Each row has a hidden stage along a path, written after it and counted from one end. A new block has a new path.
[ 267 -195 -240  184  162  474  416  -59  -84  276 -248 -198  228 -106
   57   29  182   97 -259  -33 -275  180  147 -196  -98 -207   51 -123
  -36 -222  206   63  -38  171  -65  -70   20 -146 -124  354   -2  455
  -31  108    2  -91  346]	1
[  20   42 -277   15   58   71   59  124 -188  -66 -170 -149  113  -43
  -88   15  275 -173 -258  -38   93   24  -38  -78  129  287  -95   -7
  414  -28   14 -150   76  112 -154  -25   46 -152   56    0  194   58
  182  189   20  -36 -172]	1
[ -48 -169  132   31  315    3 -327  -92  350 -186  344   -3   -6  102
  106  240   91  260  268  351 -359  244  -93 -412 -274 -585  315  192
 -456  101  -38  -86  232 -207  220   13  -34  134  251  170  -11  139
    8 -241 -131  255  205]	29
[-335 -323  271  -29  416   -7 -416 -118  388 -108  399   39   -3  171
    6  257  293  222  194  439 -398  157 -151 -608   24 -547  347  170
 -439    3 -272 -152  206 -286   22   11   99    4  202  174    0  -46
 -215 -430 -203  456  203]	30
[-152  300 -110   16  -26   27 -299 -143  141  132  -28 -214  -21  -30
  241   49    8   43 -151  -28  245  269  -27   19    1 -198  151  -78
 -171  -31 -205 -142  101 -179  116  -40 -205  162  137 -113   38  128
  325  -19  161  262   80]	26
[ 401 -205  117   28   15 -124   88   42   -8  -22  137 -183  -40   32
  188 -106   27   85  -79 -118 -148  179  177 -180   65 -460   77   90
   79  112  154   36   70   80  224   72  -80  119  147   77   96  253
  -21   86   53    8  -89]	23
[ 135   92  196  164 -123 -104   79   67  -45   93 -133 -334  -68  187
  -94  -78  144 -119 -307  -85   -5  354  137 -136  172  -33   12  -37
  300 -124 -162 -252  -40   33   67   -1   16  106  242 -276  314  173
  181  128  -65  167 -219]	20
[  52  170  308  340 -109  141 -198 -273  257 -147  -70 -270 -521  156
 -297  -56  229 -205 -256  -92   83  171    4 -307  209   47  266  -33
  379 -105 -206 -310 -176 -101   55   76 -142  146  135 -355  246 -159
  181 -138   64  236 -187]	2
[-421  -73  -84 -131  439   97 -195 -186  320 -168   28  244   99   -8
 -148  253  -41  141  109  306 -212   12 -376 -291 -185  -60  372  142
 -373   11  156 -147  297 -328  -73  -86  -73  -61  106  -49 -260  -15
   61 -262 -202   38   49]	12
[ 343   -3   97  -19  -32 -145  104    0  -56   -6   13 -217  -91    0
   25 -152  -22  -88 -128 -223    6  142  227 -114  195 -193  123  -83
  319   15   83  -20  -42   55  112  121 -177   17   39 -142   51  211
    0   56  132  -40 -164]	11
[ 256  -94 -145  139  295  225  107   64   75 -235  -41  128  234 -107
    0  137    2  102  -20  136 -303  173  -62 -292 -363 -236  144   50
 -115   -6  393  -15  208   16  -79  -64   33   50   -7  233  -33  387
   74   27   41 -358  142]	6
[-505  -32  -69  -86  211  164 -309 -262  265  183   37  -34  -70   84
  125  151  307  112  -78  192   55  112 -257 -306  280 -238  224   39
 -201  -84 -258 -155  287 -241 -154    5   34  -94  112  108  -98 -137
   11 -326 -161  337  225]	35
[ 185   93 -196  -76  -64 -286 -112   45  -95 -105  111 -142  102   -1
  195   24  -34   11  -25  -26  210   51   25  154   21  -22  -59   88
  183   96   43   -9  133   59  181  -34  -80   -7  129   17  218  104
  224  187   92   29 -190]	25
[ 351  -57 -323  128    1   69  328  306 -356 -137 -194 -133  153  -62
   72 -177  277 -205 -342 -181   52  134   47  -92  162  225 -294  101
  639   48  277  -81  119  351 -146    0  101  -66   57  115  358  282
  162  455   68 -352 -292]	4
[-224   -7 -105 -123  127 -263 -234  273 -190  -52  261 -266  240   60
  121   56  206  -74  159  179 -127  124   15  -64    8  103 -197   38
  154   27 -347 -180   48   -4  -41  -49   80  -23  198 -129  243  161
   39   88   40  300   87]	29
[-301  -79    2 -191  214  255  -83  139  -15  196 -262 -166  105  -64
 -165  121  412  -83 -435  -19 -116  126   17 -359  257  -63  146 -146
  -21  -22 -314 -259  121 -132 -249   59   33  -90  113  -94 -178   48
   35 -129  -80  307  -47]	1
[-430   30 -113   89  409  281 -151 -112  186   96  -46  126  165  -82
  225  135  -52  148  150  312 -124  243 -279 -213 -258 -323  176    3
 -505 -115  -11 -215  294 -304  -47  249  -17   30 -133  287 -193  156
  112 -276  131  -83  581]	28
[-423 -225 -212 -243  151   77   72  128 -187  241    1 -221  229  -87
   28  139  250   39  -18  133 -314  -59  -63   65   53  240 -254   64
    8   65 -406 -146   70    5 -193  -35  116 -149  102  -10  -68  151
 -101   25 -159  195  312]	33
[-144  -98 -301 -105  110  -49 -111  -63  -21  -10  248 -104  187  -94
  182  144  123  128  153  150 -168  -94 -107   42 -101   58 -132   90
   18   58  -97   49  106    8 -164 -236   56  -34   86  112   33  181
  -61    4   10    1  330]	33
[-207   73 -284  151  113  -91  -63  -38  -60  -62  184 -191  191   45
  136  -95   58  -79   45   79  -15  110 -159  -69  -44  285  -60   67
  182 -169   60  -51  -90   13  -67 -401  -61   25  157 -228  343  212
  133  248   55  186    6]	19
[ -81   11    1   31   76  -40   58 -226   90   96 -100  -15  -82  134
  -26  -72   55    8 -138  -25   52   89 -166 -182  241  -63  130   -2
  209 -161  197 -101  168  -93 -196  -49   47  -24   43  -77   -6   29
    6 -132  -75 -151   23]	16
[-343  260 -416  -32  341  196 -208 -177  196 -110 -110  193  262 -144
   66  217 -144   65   27  208  142   98 -337  -50 -282   77  285  -12
 -336 -105  216  -94  264 -251  -59 -137 -181  -78  -51   34 -150  126
  323  -63   63  -59  117]	9
[ -77 -208   41  -51  241    5 -265 -146  296  -82  344  -81   88    0
  100  194   12  267  139  193 -381   79  -60 -261 -266 -401  287  124
 -466   75   -9   47   51 -187  154 -311 -123  168  257  -45  -84  222
  -44 -125  -84  370  162]	24
[ -86  -89  127   95  283  -80 -209   23  208 -276  146  114   24   98
    9   85   52   57   55  236 -164  208 -212 -389 -118 -289  217  187
 -140   47  124 -197  266 -191   42   51   39  131  188   23   86   36
  103 -120  -42  -10  -71]	22
[ 254 -204  -50  -72  206  -34  235  316 -135  -93  -52  -90  246  -73
   14    4  108  -46 -222  -22 -199  263  182 -247   37 -179   79   91
   65  127   75  -78  114  117  187  126  -90  -98  152   91  138  328
   60  269  -78   29 -376]	11
[-335 -307  -34   31  343  188 -137  -65  209  -16  215   14  145   39
   32  241  327  185   80  365 -448  101 -212 -427  -79 -220   93  165
 -264  -25 -165  -98  206 -121 -213 -163  191  -28  170  209    8  121
 -165 -209 -230  172  355]	35
[ -38  189  -45  261 -132  172  185 -114  -10  -46 -189 -250 -179 -233
 -145 -125 -111 -236 -313 -219   11   76   49  171  -55  476  -14  -23
  299   14 -222 -223 -327  -11   66    7 -336  151   -7 -398  193  170
  233  265  250  -67 -131]	11
[-160 -112  -64 -289  104 -149 -214  -33   48  112  125  -84  222  -24
   14  316  194  130  -61  188  -47  -60   34  -44  153 -145   75  -42
 -112   10 -374  -23  177 -108 -112  -50   98 -213   61  162  -55    2
 -102 -214 -103  252  105]	34
[  17   61 -154  144 -108   78  176 -111 -114  280 -111 -294  144   43
   69   61   20   75  -80   42  -95  120   35  214 -104  140 -213  -67
  106 -221 -126  -72  -69   91  -84 -170  107   -5   -9   11  178  316
   79   90    4  -33  400]	27
[ 494 -249  -56  -60 -133  -62  186 -130    2  139   90 -227  -11   44
  143  108  189  210 -142  -62 -106   45  224  -11  171 -378  -11   78
  164   68   24  175  126  220  106  -59   73 -113  132  337  112  211
 -113   37 -173  -16   33]	35
[ 667  -61 -179  -31 -146 -266  285  -15 -113  -68   42 -179  109   12
   97  -11 -129  118  -81 -167  -31   66  186  153  -98 -147  -21   92
  286   91  423  194   81  236  214 -209  -74    8  193   49  166  364
  113  311  -66 -246 -239]	18
[ 258   35 -164   83   -2  222  435 -119   -7  135 -475   56   78  -65
  -87   80  -63   67 -392  -81   38  170  -33   70  -12  -16   49    4
  109  -81  304  -85  235   73  -63   96   27  -95  -69  204  -37  252
  191   93 -116 -499  -49]	11
[ 429 -348  -52  138  113    1  446  143 -137    4    0 -129  142   44
  132 -151  114   58 -169  -67 -298  249  123 -252   42 -272  -51  183
  201   26  362   44   91  245  121  -22   48   -4  155  210  245  404
  -54  312 -127 -188 -155]	18
[ -12 -494   -8 -289  191   -7  262  236 -205  207  -16  -64  350 -195
   25  198  193  115 -203  104 -357  -88  191  -22  156 -155 -138   53
 -105  146 -359  -35  108   67  -42  250  144 -277  -89  412  -81  182
 -290  -16  -77   17  105]	31
[ -47   90  -97  -64  236  107 -402 -295  350 -129   99  -12  -52    6
  -48  246  108  126   31  141   40   31 -118 -323  -94 -326  494  -57
 -246  -37  100  -11  168 -249   60 -117 -176  -45  107   41 -173  -46
  147 -293   -9  275   49]	0
[ 658 -386 -185 -231  236 -224  255  593 -443 -177  169 -250  493 -107
   73   44  213  -53   20  -16 -331   88  457 -226  -59 -279  -72   -5
  265  182  163  129   49  341  252  154    9 -294   93  324  165  437
  -91  354   33   78 -270]	0
[ 146  118 -334   38  152  -63   94  -66  -43  -39  103 -170  199  -58
  203  -47 -240   33  219    9  -28  182   25   60 -279  -30  131   -7
  -28  -71  310   76  -17   21  281 -117 -300  -44   54  -60   70  384
  206  229   99   29   78]	14
[  49   76 -149 -209  -18   17   64  106 -206   95 -295 -159   51  -97
 -106   14  138 -154 -342 -193  182  -46   74   63  262  173  -35 -138
  359   26  -66 -143  100   41 -124  156  -36 -168  -40  -91  -89   24
  140   41   82  -48 -163]	3
[ 235  448   23  -96 -133 -171 -120 -229  109  -33 -243  -89 -159  -29
 -120  106 -349  -71  -85 -142  424   99   99  255   -6  -44  330 -205
  112  -36   34 -136   90 -179  283  305 -334  -68  -83 -207 -140  -24
  379 -137  182  -93 -176]	10
[  15  115  -40  -72 -185  -99  104    6 -190  199 -183 -328   -6  -24
  -72  106   26 -124 -140  -33  160   31  172  322  176  244 -134  -99
  311  -38 -461 -199  -38   51  130  316  -40 -237  -48  -35  129  -16
  149   35   23  113   32]	35
[ 131  -62   24   65  254  141   76 -131  255 -124 -122  164   97   18
 -140  228  -50  161  -87  185 -205  202 -104 -275 -209 -298  336   73
 -237  -46  270  -85  261 -125   29    7   -4  -24   58  165  -89  197
   91 -136 -171 -203  -14]	11
[-359  -34 -177 -155   50  104  -23  -66  -48  325 -133 -144  128  -13
  110   95  206  100 -202   44  -36   32 -138   46  160   41 -143  -14
  -31  -58 -231 -136  184  -71 -278 -109  135  -28   66   20  -89  116
   13  -80  -88   66  298]	28
[  -9 -135    0  -59   18   52  250  -83  -50   75 -203  -89 -104  119
 -236  -12  120   -5 -164  -63 -202  -25 -118  -53  165  206  -71   88
  360  -26  144 -139  115   59 -214  -69  119  -55  117 -198  -54   91
  -36  -18 -263 -193  -12]	10
[-104   37 -121 -130  -71  -24   23 -169  -22  366 -131 -247  197  187
  -52  247   78  207  -71  129 -102   53  -40  188  -26   47  -96  -79
  -47 -230 -128  -56  109  -13 -155 -321  215  -95  130  -63  -22  202
   53 -105 -273  162  347]	26
[  48 -217 -112  -31  120  141  213  220 -226   -1 -140 -204   49   -2
 -107  -76  328 -136 -240  -88 -204   50   32 -206  182  165 -134   70
  387   50   24 -154   37  175 -106   35   66 -108  115  -56  103  151
    7  193 -101   34 -137]	3
[-323  274 -471    9   85  264 -198 -448  271  227  -98   -4  189   29
  152  378   42  306   64  290   78   95 -353  105 -279  -31  109  -43
 -340 -247   63   13  338 -173 -265 -420  102  -52   77  184 -141  168
  242 -216 -190  -38  609]	35
[  33    3 -104   52    6 -137 -132   45  -52   -7  210 -283   39  106
  224  -42  164   19   46   43  -29  203   26  -82   40 -104  -92   95
  146    3  -92  -67   41   67   99 -124  -11   80  227  -44  293  204
  104  146   15  232   36]	27
[  43  -16 -351   80   28   -2  362  140 -299   33 -129 -181  261  -96
   79  -85 -106  -65  -39  -36 -126   65  -53  244 -211  388 -287   96
  253  -20  176  -73  -20  165   18 -103  -27  -26   49  -81  186  354
  193  405   33 -228   62]	20
[-403   51  -20  123  357   40 -400   29  229 -122  197   32  244  170
   61  285  250  132  172  504 -240  347 -271 -432 -248 -240  122   84
 -329 -152 -174 -263  302 -241 -189 -150  226   91  220  108  161  155
  104 -224 -120  185  334]	29
[-171   72 -208 -110  208  220  -93   89   17  -21 -242  -15  166  -75
 -124  192  237  -16 -254   65  -60  104 -144 -209  -60   43   96  -49
  -14    4   17 -196  259 -101 -251  -75   55  -28  127  -35 -140  121
  206  -41  -77  -20    5]	2
[ -79  312 -215  112  130  198 -128 -149  182  -51 -162   21  131  -60
    2  143  -39   36 -140   67   53  245 -166 -119 -238  -26  207 -102
 -118 -150  162 -119  173 -156 -181 -228  -75  119   57  -98  -45  276
  291  -42   72 -155  141]	9
[  60  148  124 -137 -183 -247 -339 -252  199 -117  124 -133 -407    1
    9   96    3   25  -12  -80  236  -66   -7  109  185 -138  134   70
  199  244 -254 -126  151 -157  144  222 -168  102  144 -121  -43 -218
  139 -221   85   32 -101]	32
[ 125  414  235  383 -305 -132 -243 -431  378 -487  -21   17 -469 -192
 -333  149 -442 -133 -143  -41  259 -121 -125  368 -350  399  229   94
  164  138 -208 -276 -224 -277  266   99 -365  337  -14 -400  217 -233
  435  -44  380 -282 -263]	22
[ -55  201 -195  -42   93  -98 -102   -6  -10  -20   -2 -179  261  154
 -125  177   36    8   58  157  -79  174  -55  -37 -162  184   58  -82
   89 -213   44  -93   57  -23 -101 -377   39  -73  201 -272  124  273
  184   51 -162  168   42]	10
[-240  -73  -61 -318  201  106  -38    5   31   83 -202  106   76 -240
  -36   50   69  -14 -351 -138   -4  -90  -94 -143  241  -65  154  -86
  -34  124  -34 -107  232 -194 -309   90  -79  -28  -60  -67 -398   46
  -45 -177   91 -153  -43]	9
[-102  173 -222  -69 -109  -85  -52   64 -133  152 -156 -176  164    3
   77  146  265  -59 -304   39  261  134    5  116  251  151 -184  -43
  273  -54 -348 -179  205   47 -190   19  152 -141   81  113  240   46
  188   77  -25    7  -42]	33
[-110   -3 -165  -84  -82    7  120   81 -238  400 -129 -338  249  -31
  139   43  219   -6 -278  -34    9  117  150  144  222   89 -254 -134
  150 -138 -398  -99  -19   95 -167  -57  118 -119   -1   61  149  256
   -3  102   30  152  219]	29
[ 538 -200  -30 -179  163 -261 -180  192   50 -502  285   18   86  -16
  -64  170  138   58   24   32 -154  -21  118 -312  -93 -332  222  170
  145  308  295   94  224   86  188  -72  -57  -20  268   99   70  121
   41   76  -57    6 -465]	3
